Small tables with named rows and columns. After each table, cells are looked up by row and column.

kogavul.csv
,kebag,sor,dol,seb,gep,pona,kogin,rezev,zotavo,koreleb
por,6.893,5.267,6.619,5.918,3.501,1.990,4.925,8.118,4.808,3.201
kam,7.217,5.356,2.429,5.130,5.822,4.080,3.608,6.588,6.038,6.866
rav,7.251,5.589,2.019,5.024,6.305,4.686,3.434,6.144,6.744,7.656
delev,2.189,3.709,7.423,8.897,4.519,4.859,6.340,6.666,4.573,5.851
gesi,5.311,5.762,9.253,7.837,4.809,6.538,8.104,4.837,4.658,4.574
moluv,7.137,5.626,7.378,5.792,3.284,2.088,5.233,7.957,4.916,2.842
mavafom,7.659,5.952,8.014,5.211,3.561,2.549,5.786,7.970,5.461,2.931
fon,4.671,4.205,6.389,7.131,3.502,2.048,4.697,8.343,4.670,4.085

zotavo of rav: 6.744
kogin of mavafom: 5.786
kogin of kam: 3.608
kebag of rav: 7.251
dol of mavafom: 8.014
rezev of por: 8.118
kebag of moluv: 7.137
dol of fon: 6.389
gep of moluv: 3.284
pona of por: 1.990
Which row has the largest sor? mavafom

Table laf
|  | bub | diri | savopir | zar | mokib |
|---|---|---|---|---|---|
| sokos | 57.6 | 66.3 | 72.9 | 69.6 | 51.8 |
| zur | 43.6 | 32.5 | 26.2 | 41.7 | 49.5 |
| dumetut | 54.0 | 61.6 | 54.4 | 61.7 | 54.3 |
| bosa | 45.8 | 34.7 | 18.5 | 38.9 | 56.5 |
| zet | 46.9 | 41.4 | 12.6 | 43.5 | 56.8 |
| maz | 60.9 | 59.9 | 61.3 | 78.6 | 52.2 |
| dozamiv | 44.7 | 29.8 | 15.5 | 44.7 | 53.0 |
| lusage | 60.3 | 62.0 | 47.2 | 76.5 | 56.9 |
| kezavag | 48.8 | 37.2 | 11.7 | 36.9 | 58.4 |

mokib of zur = 49.5
diri of lusage = 62.0
mokib of lusage = 56.9
zar of lusage = 76.5
diri of dozamiv = 29.8
diri of sokos = 66.3
diri of zur = 32.5
savopir of sokos = 72.9
diri of dumetut = 61.6
bub of bosa = 45.8
bub of maz = 60.9
diri of kezavag = 37.2
savopir of maz = 61.3
savopir of bosa = 18.5
mokib of sokos = 51.8
bub of zur = 43.6
savopir of kezavag = 11.7

Table zizu
,zevuz,pera,silumel,nutu
vivava,4.319,-6.503,3.018,-3.583
ginin,-5.505,2.421,0.556,2.082
pitive,5.956,-9.964,1.500,-3.483

vivava, nutu -> -3.583
ginin, nutu -> 2.082
pitive, zevuz -> 5.956
ginin, zevuz -> -5.505
pitive, pera -> -9.964
ginin, pera -> 2.421
vivava, silumel -> 3.018
ginin, silumel -> 0.556
pitive, nutu -> -3.483
pitive, silumel -> 1.500
vivava, zevuz -> 4.319
vivava, pera -> -6.503
Row with the largest silumel: vivava

felope
         rezuvug  datopi  mikefet  bidumi  nuz  seze  fepub
rek          171     103       93     142  145   157    156
tuli         188     100       93     111  140   117    168
nodev         61     130      159      69  140    87     81
medito       115     142      125      93  145    90    144
gugipo       178      92      128     176  151   121    135
fuzi         196      96       95     173  149   132    171
pipabin      163     126      141     172  130   111    168

What is the datopi of fuzi in felope? 96
What is the mikefet of medito in felope? 125
What is the seze of medito in felope? 90
What is the datopi of rek in felope? 103
What is the datopi of pipabin in felope? 126
What is the mikefet of gugipo in felope? 128
What is the mikefet of pipabin in felope? 141
What is the fepub of pipabin in felope? 168
What is the rezuvug of tuli in felope? 188
What is the bidumi of nodev in felope? 69
What is the bidumi of gugipo in felope? 176
What is the nuz of pipabin in felope? 130
What is the seze of tuli in felope? 117

Table tilepi
|  | nimedaz | bev | vemef | tapu | sini |
|---|---|---|---|---|---|
| ser | 31.9 | 30.7 | 53.9 | 20.8 | 70.2 |
| sovuv | 58.9 | 62.0 | 17.8 | 71.7 | 88.9 |
| zuz | 72.6 | 68.8 | 55.7 | 58.9 | 84.7 |
| dov | 45.6 | 95.0 | 67.5 | 59.9 | 35.0 |
| roloz | 44.1 | 37.3 | 48.2 | 25.4 | 62.8 |
| dor | 46.5 | 33.7 | 40.8 | 46.1 | 70.9 |
| velirur | 57.4 | 49.4 | 27.4 | 82.1 | 46.5 |
| kib | 40.8 | 60.0 | 44.0 | 83.9 | 72.3 |
| ditas | 76.2 | 91.9 | 74.9 | 72.3 | 43.2 |
| pepiv | 52.8 | 93.6 | 79.1 | 90.4 | 31.3 |

sovuv, tapu => 71.7
zuz, sini => 84.7
dov, sini => 35.0
kib, bev => 60.0
ditas, tapu => 72.3
ser, bev => 30.7
sovuv, vemef => 17.8
ditas, sini => 43.2

Table sur
,nuv,namego,daso,nadupi,gerim
puze,-4.608,-1.914,-4.411,-3.973,-7.737
dem,-8.278,-8.094,-3.956,1.945,-1.746
zak,-8.574,-3.333,1.918,-1.804,-8.953
tudak,1.717,-1.839,-9.330,-3.964,5.631

What is the namego of dem in sur? -8.094
What is the daso of zak in sur? 1.918
What is the nuv of zak in sur? -8.574
What is the nadupi of zak in sur? -1.804
What is the daso of dem in sur? -3.956
What is the nuv of dem in sur? -8.278
What is the namego of tudak in sur? -1.839
What is the nadupi of puze in sur? -3.973
What is the namego of zak in sur? -3.333
Which row has the largest nuv? tudak

fuz.tsv
	vun	mukek	bevede	dotuk	lavevu	rame	pogig	vifefug	koze	fonibu
vasitog	135	170	112	198	134	132	127	131	67	89
biv	177	158	190	206	189	154	219	197	53	118
kekis	98	140	149	95	74	136	59	164	209	127
gaz	189	211	121	101	135	65	172	183	170	167
noruk	131	135	114	55	116	108	58	89	207	151
nugoli	112	148	134	142	216	134	149	77	125	127
penoz	120	174	119	168	209	178	129	82	84	131
kib	141	151	140	81	198	97	150	67	187	206
taz	158	109	190	95	92	109	154	120	160	203
turef	117	142	133	182	175	118	167	102	96	146
tes	135	172	80	168	150	89	137	106	104	106
rubep	96	74	167	186	116	198	157	192	100	96
zuk	196	184	126	114	122	90	135	187	155	171
nemisef	54	116	153	190	122	110	149	172	163	142

mukek of noruk is 135
lavevu of kib is 198
dotuk of nemisef is 190
vifefug of nemisef is 172
vifefug of biv is 197
vifefug of turef is 102
fonibu of nemisef is 142
lavevu of tes is 150
lavevu of nugoli is 216
vifefug of taz is 120
koze of biv is 53
Which row has the largest rame? rubep

